Below are the code and all the weights of a small trained network. Each question names an input and a class and asks about switching units off, where a switched-off unit gives its printed mean instead of its output.

import numpy as np


def w(rows, s, z=0):
    codes = np.array(rows[::2]) - 128.0
    scale = np.full(codes.shape[1], s)
    scale[-1] = z or s
    return codes * scale


def norm(h):
    return h / np.sqrt((h * h).mean(-1, keepdims=True) + 1e-5)


def f(y):
    return np.maximum(y, 0)


def log_softmax(a):
    a = a - a.max(-1, keepdims=True)
    return a - np.log(np.exp(a).sum(-1, keepdims=True))


def net(x, mask):
    res = np.array(x, float).reshape(1, 7) / 4 @ E
    u = 0
    for l in range(3):
        y = f(norm(res) @ A[l][:, :-1].T + A[l][:, -1])
        res = res + np.where(mask[u : u + 10], y, B[l][:, -1]) @ B[l][:, :-1]
        u += 10
    return log_softmax(norm(res)[-1] @ U[:, :-1].T + U[:, -1])


A, B = {}, {}
E = w([
[127,125,133],'x0',
[104,100,255],'x1',
[13,42,54],'x2',
[131,126,129],'x3',
[35,237,129],'x4',
[128,132,68],'x5',
[125,137,125],'x6',
],0.003)
A[0] = w([
[142,155,9,152],'L0N0',
[178,166,135,136],'L0N1',
[180,121,2,83],'L0N2',
[222,188,181,157],'L0N3',
[232,7,114,145],'L0N4',
[182,56,147,2],'L0N5',
[41,42,225,200],'L0N6',
[110,118,229,163],'L0N7',
[136,213,135,143],'L0N8',
[203,59,114,109],'L0N9',
],0.006,0.0028)
B[0] = w([
[201,141,149,211],'L0N0',
[129,83,100,169],'L0N1',
[198,213,185,195],'L0N2',
[97,29,65,219],'L0N3',
[95,118,254,236],'L0N4',
[140,112,240,151],'L0N5',
[228,132,119,255],'L0N6',
[201,144,41,211],'L0N7',
[122,90,141,185],'L0N8',
[44,159,227,187],'L0N9',
],0.0062,0.0041)
A[1] = w([
[57,192,177,128],'L1N0',
[135,221,97,110],'L1N1',
[86,121,57,29],'L1N2',
[111,68,24,158],'L1N3',
[53,136,86,79],'L1N4',
[128,153,69,43],'L1N5',
[141,56,147,52],'L1N6',
[45,211,174,66],'L1N7',
[253,76,96,254],'L1N8',
[208,180,163,18],'L1N9',
],0.0053,0.0026)
B[1] = w([
[171,181,224,142],'L1N0',
[85,120,229,160],'L1N1',
[114,15,207,134],'L1N2',
[160,56,112,156],'L1N3',
[176,29,204,137],'L1N4',
[172,79,130,135],'L1N5',
[3,115,109,147],'L1N6',
[128,217,250,139],'L1N7',
[164,108,48,254],'L1N8',
[171,54,61,157],'L1N9',
],0.0045,0.0065)
A[2] = w([
[94,181,132,48],'L2N0',
[114,90,102,131],'L2N1',
[43,27,124,44],'L2N2',
[211,159,90,4],'L2N3',
[178,37,40,217],'L2N4',
[153,145,152,76],'L2N5',
[191,255,170,56],'L2N6',
[147,175,138,105],'L2N7',
[118,10,118,237],'L2N8',
[168,56,80,91],'L2N9',
],0.0038,0.0026)
B[2] = w([
[93,203,124,129],'L2N0',
[105,114,88,145],'L2N1',
[170,47,76,139],'L2N2',
[230,158,92,145],'L2N3',
[103,115,45,252],'L2N4',
[105,132,106,131],'L2N5',
[196,182,253,155],'L2N6',
[114,125,107,137],'L2N7',
[41,161,82,235],'L2N8',
[129,82,63,177],'L2N9',
],0.0041,0.0044)
U = w([
[85,2,6,174],'0',
[201,144,80,196],'1',
[237,161,61,102],'2',
[148,112,106,3],'3',
[16,215,249,9],'4',
],0.0041,0.00064)

Each question gives the input, the list of numbers given to net, and the class t.
The units are the neurons (one row each of A and B). Each row of codes is followed by its name. A weight is (code - 128) times the scale printed after its matrix; where a second scale follows, it is the last column's (A, B and U).
mask holds one flag per neuron, layer by layer. A switched-off neuron (its flag False) gives its mean, the last column of its row in B, instead of its output. The means were averaged over made-up inputs and are rounded, as every weight is.
A unit's drop is (log p(t) with every unit on - log p(t) with that unit switched off) / (log p(t) with every unit on - log p(t) with every unit switched off).
top k neurons: the k neurons with the biggest drops, biggest first
k most important neurons of layer l: the k neurons of layer l with the biggest drops, biggest first
drop when u is switched off: that unit's drop, to one decimal
input [6,-5,2,-8,-7,6,-5], class 4: top 4 neurons	L0N4; L0N9; L0N7; L0N6
input [5,8,1,-6,8,-5,0], class 2: top 2 neurons	L0N6; L0N7
input [8,5,-8,4,6,-1,-5], class 0: top 2 neurons	L0N3; L0N2
input [-2,8,4,-3,6,-3,-4], class 2: top neuron	L0N6
input [4,-7,-4,2,-8,-7,-6], class 4: 4 most important neurons of layer 0	L0N4; L0N9; L0N6; L0N7
input [2,2,4,8,-7,-6,-1], class 4: top 3 neurons	L0N4; L0N9; L0N3
input [-1,7,-8,0,2,-4,-4], class 0: 2 most important neurons of layer 0	L0N3; L0N2
input [3,-4,5,-3,7,3,-5], class 4: top 2 neurons	L0N3; L0N6
input [5,-2,5,-6,6,4,-2], class 4: 2 most important neurons of layer 1	L1N8; L1N7
input [-3,2,5,1,-8,-3,1], class 4: drop when L0N3 is switched off	0.1
input [-2,-6,-8,7,5,-5,-5], class 0: drop when L1N1 is switched off	0.0
input [7,-2,-5,-8,4,4,-3], class 0: drop when L0N2 is switched off	0.1
input [-6,-3,-4,-2,-8,6,-2], class 4: drop when L0N7 is switched off	0.2
